Here is a tiny trained network, its code and every weight. The questions are about switching its units off for an input and a target symbol, where a switched-off unit gives its printed mean instead of its output.

import numpy as np


def w(rows, s, z=0):
    codes = np.array(rows[::2]) - 128.0
    scale = np.full(codes.shape[1], s)
    scale[-1] = z or s
    return codes * scale


def norm(h):
    return h / np.sqrt((h * h).mean(-1, keepdims=True) + 1e-5)


def f(y):
    return np.maximum(y, 0)


def softmax(a):
    e = np.exp(a - a.max(-1, keepdims=True))
    return e / e.sum(-1, keepdims=True)


def log_softmax(a):
    a = a - a.max(-1, keepdims=True)
    return a - np.log(np.exp(a).sum(-1, keepdims=True))


def net(x, mask):
    ids = ['ΣΦΨαβγηθλτω'.index(c) for c in x.split()]
    T = len(ids)
    res = E[ids] + P[:T]
    r = norm(res)
    for j in range(2):
        rows = slice(4 * j, 4 * j + 4)
        q, k, v = (r @ M[0][rows].T for M in (Q, K, V))
        z = softmax(np.where(np.tri(T) > 0, q @ k.T / 4**0.5, -1e9)) @ v
        o = O[0][rows]
        res = res + np.where(mask[j], z, o[:, -1]) @ o[:, :-1]
    y = f(norm(res) @ A[0][:, :-1].T + A[0][:, -1])
    res = res + np.where(mask[2:26], y, B[0][:, -1]) @ B[0][:, :-1]
    return log_softmax(norm(res)[-1] @ U[:, :-1].T + U[:, -1])


Q, K, V, O, A, B = {}, {}, {}, {}, {}, {}
E = w([
[100,215,76],'Σ',
[126,144,38],'Φ',
[103,213,71],'Ψ',
[131,92,21],'α',
[98,202,69],'β',
[253,18,125],'γ',
[115,204,65],'η',
[127,103,24],'θ',
[78,57,27],'λ',
[79,212,78],'τ',
[153,179,53],'ω',
],0.0048)
P = w([
[131,147,157],'0',
[196,125,128],'1',
[116,194,102],'2',
[76,136,170],'3',
[195,103,168],'4',
[129,177,115],'5',
[71,147,177],'6',
[177,105,185],'7',
[154,167,104],'8',
[46,146,100],'9',
[163,2,138],'10',
],0.0079)
Q[0] = w([
[231,56,220],'head 0',
[254,136,75],'head 0',
[194,107,112],'head 0',
[15,105,159],'head 0',
[142,94,146],'head 1',
[118,85,250],'head 1',
[163,131,127],'head 1',
[133,147,142],'head 1',
],0.013)
K[0] = w([
[170,155,22],'head 0',
[26,197,72],'head 0',
[91,170,65],'head 0',
[197,101,187],'head 0',
[109,146,79],'head 1',
[134,166,8],'head 1',
[61,153,155],'head 1',
[111,109,122],'head 1',
],0.011)
V[0] = w([
[113,2,148],'head 0',
[160,186,217],'head 0',
[58,14,81],'head 0',
[57,167,200],'head 0',
[241,149,152],'head 1',
[242,123,104],'head 1',
[10,225,162],'head 1',
[2,184,61],'head 1',
],0.0072)
O[0] = w([
[112,190,85,66],'head 0',
[108,83,187,2],'head 0',
[105,254,5,184],'head 0',
[43,47,136,48],'head 0',
[225,77,170,106],'head 1',
[227,156,151,167],'head 1',
[50,104,10,82],'head 1',
[114,184,61,210],'head 1',
],0.0062,0.0035)
A[0] = w([
[92,206,117,205],'neuron 0',
[156,164,151,141],'neuron 1',
[158,109,134,161],'neuron 2',
[148,153,133,5],'neuron 3',
[161,165,155,10],'neuron 4',
[172,125,131,133],'neuron 5',
[50,103,157,135],'neuron 6',
[182,157,117,97],'neuron 7',
[90,116,109,115],'neuron 8',
[106,181,118,85],'neuron 9',
[161,142,131,29],'neuron 10',
[107,161,180,183],'neuron 11',
[55,149,150,90],'neuron 12',
[81,177,202,196],'neuron 13',
[141,221,193,173],'neuron 14',
[90,138,126,49],'neuron 15',
[141,146,143,66],'neuron 16',
[161,170,167,66],'neuron 17',
[140,111,105,133],'neuron 18',
[137,91,188,189],'neuron 19',
[159,99,255,59],'neuron 20',
[187,116,97,208],'neuron 21',
[87,144,140,100],'neuron 22',
[112,109,103,53],'neuron 23',
],0.0099,0.002)
B[0] = w([
[151,79,156,254],'neuron 0',
[151,61,143,181],'neuron 1',
[90,117,152,164],'neuron 2',
[132,81,110,141],'neuron 3',
[185,112,107,156],'neuron 4',
[157,96,132,167],'neuron 5',
[27,18,147,157],'neuron 6',
[106,93,144,207],'neuron 7',
[148,144,144,153],'neuron 8',
[115,93,151,193],'neuron 9',
[159,78,97,145],'neuron 10',
[111,127,100,152],'neuron 11',
[152,76,133,141],'neuron 12',
[116,100,90,156],'neuron 13',
[151,79,137,227],'neuron 14',
[148,104,116,134],'neuron 15',
[150,107,92,139],'neuron 16',
[175,88,111,169],'neuron 17',
[159,108,120,161],'neuron 18',
[77,196,139,178],'neuron 19',
[73,187,255,190],'neuron 20',
[156,88,156,233],'neuron 21',
[139,95,144,136],'neuron 22',
[132,123,138,145],'neuron 23',
],0.0064,0.0047)
U = w([
[137,141,216,173],'Σ',
[194,118,121,128],'Φ',
[84,109,143,92],'Ψ',
[157,95,152,91],'α',
[65,107,137,123],'β',
[121,142,146,68],'γ',
[83,205,3,253],'η',
[233,124,113,103],'θ',
[2,62,99,143],'λ',
[70,112,128,87],'τ',
[56,104,132,109],'ω',
],0.008,0.0045)

Each question gives the input, a string of symbols that net reads in full, and the target symbol t.
The units are the heads (4 rows each of Q, K, V and O) and the neurons (one row each of A and B). Each row of codes is followed by its name. A weight is (code - 128) times the scale printed after its matrix; where a second scale follows, it is the last column's (O, A, B and U).
mask holds one flag per unit, heads first, then neurons. A switched-off unit (its flag False) gives its mean, the last column of its rows in O or B, instead of its output. The means were averaged over made-up inputs and are rounded, as every weight is.
A unit's drop is (log p(t) with every unit on - log p(t) with that unit switched off) / (log p(t) with every unit on - log p(t) with every unit switched off).
The circuit of an input: a set's keep is (log p(t) with only the set's units on - log p(t) with every unit switched off) / (log p(t) with every unit on - log p(t) with every unit switched off). Starting from the 12 units with the biggest drops (on a tie, the unit counted first), units are removed one at a time, each time the one whose removal leaves the highest keep (on an exact tie, the one counted first), for as long as the keep stays at least 0.8.
circuit, biggest first: the units of the circuit, biggest drop first
which heads matter: for each layer, one digit per head in row order, 1 if its drop is at least 0.15 and else 0, layers parted by /
drop when u is switched off: that unit's drop, to one decimal
input ω α Φ, target Σ: which heads matter => 10
input θ λ Φ ω α Σ, target Σ: which heads matter => 11
input τ λ λ λ λ λ λ λ η λ β, target η: which heads matter => 01
input λ α α Σ, target θ: which heads matter => 10
input α α ω θ Φ τ λ ω α Φ, target Σ: which heads matter => 11
input λ τ θ Ψ λ λ α η, target η: circuit, biggest first => (head 1)
input λ λ α λ α λ τ θ λ λ β, target η: which heads matter => 11
input α ω Φ λ, target Σ: which heads matter => 11
input τ ω τ, target λ: which heads matter => 11
input Φ λ λ θ, target η: which heads matter => 10
input θ α τ θ α θ τ, target θ: which heads matter => 10
input γ α α α, target Σ: which heads matter => 01
input τ λ Σ θ λ α τ, target η: which heads matter => 10
input α τ λ λ Ψ, target η: which heads matter => 11
input α τ Σ Ψ, target λ: which heads matter => 11
input Σ λ λ γ, target η: circuit, biggest first => (head 1; head 0)
input Ψ λ λ τ Ψ, target η: circuit, biggest first => (head 1)
input θ λ λ Σ λ λ β λ, target η: circuit, biggest first => (head 1; head 0)
input τ λ λ, target λ: circuit, biggest first => (head 0; head 1)
input α λ λ Σ λ λ ω, target η: circuit, biggest first => (head 0)
input α λ τ τ ω β, target λ: drop when head 0 is switched off => 0.8
input λ τ λ λ Σ, target η: drop when head 0 is switched off => 0.2
input Σ α λ α γ θ η θ τ, target Σ: drop when neuron 20 is switched off => 0.3
input α λ λ, target θ: drop when head 0 is switched off => 0.2
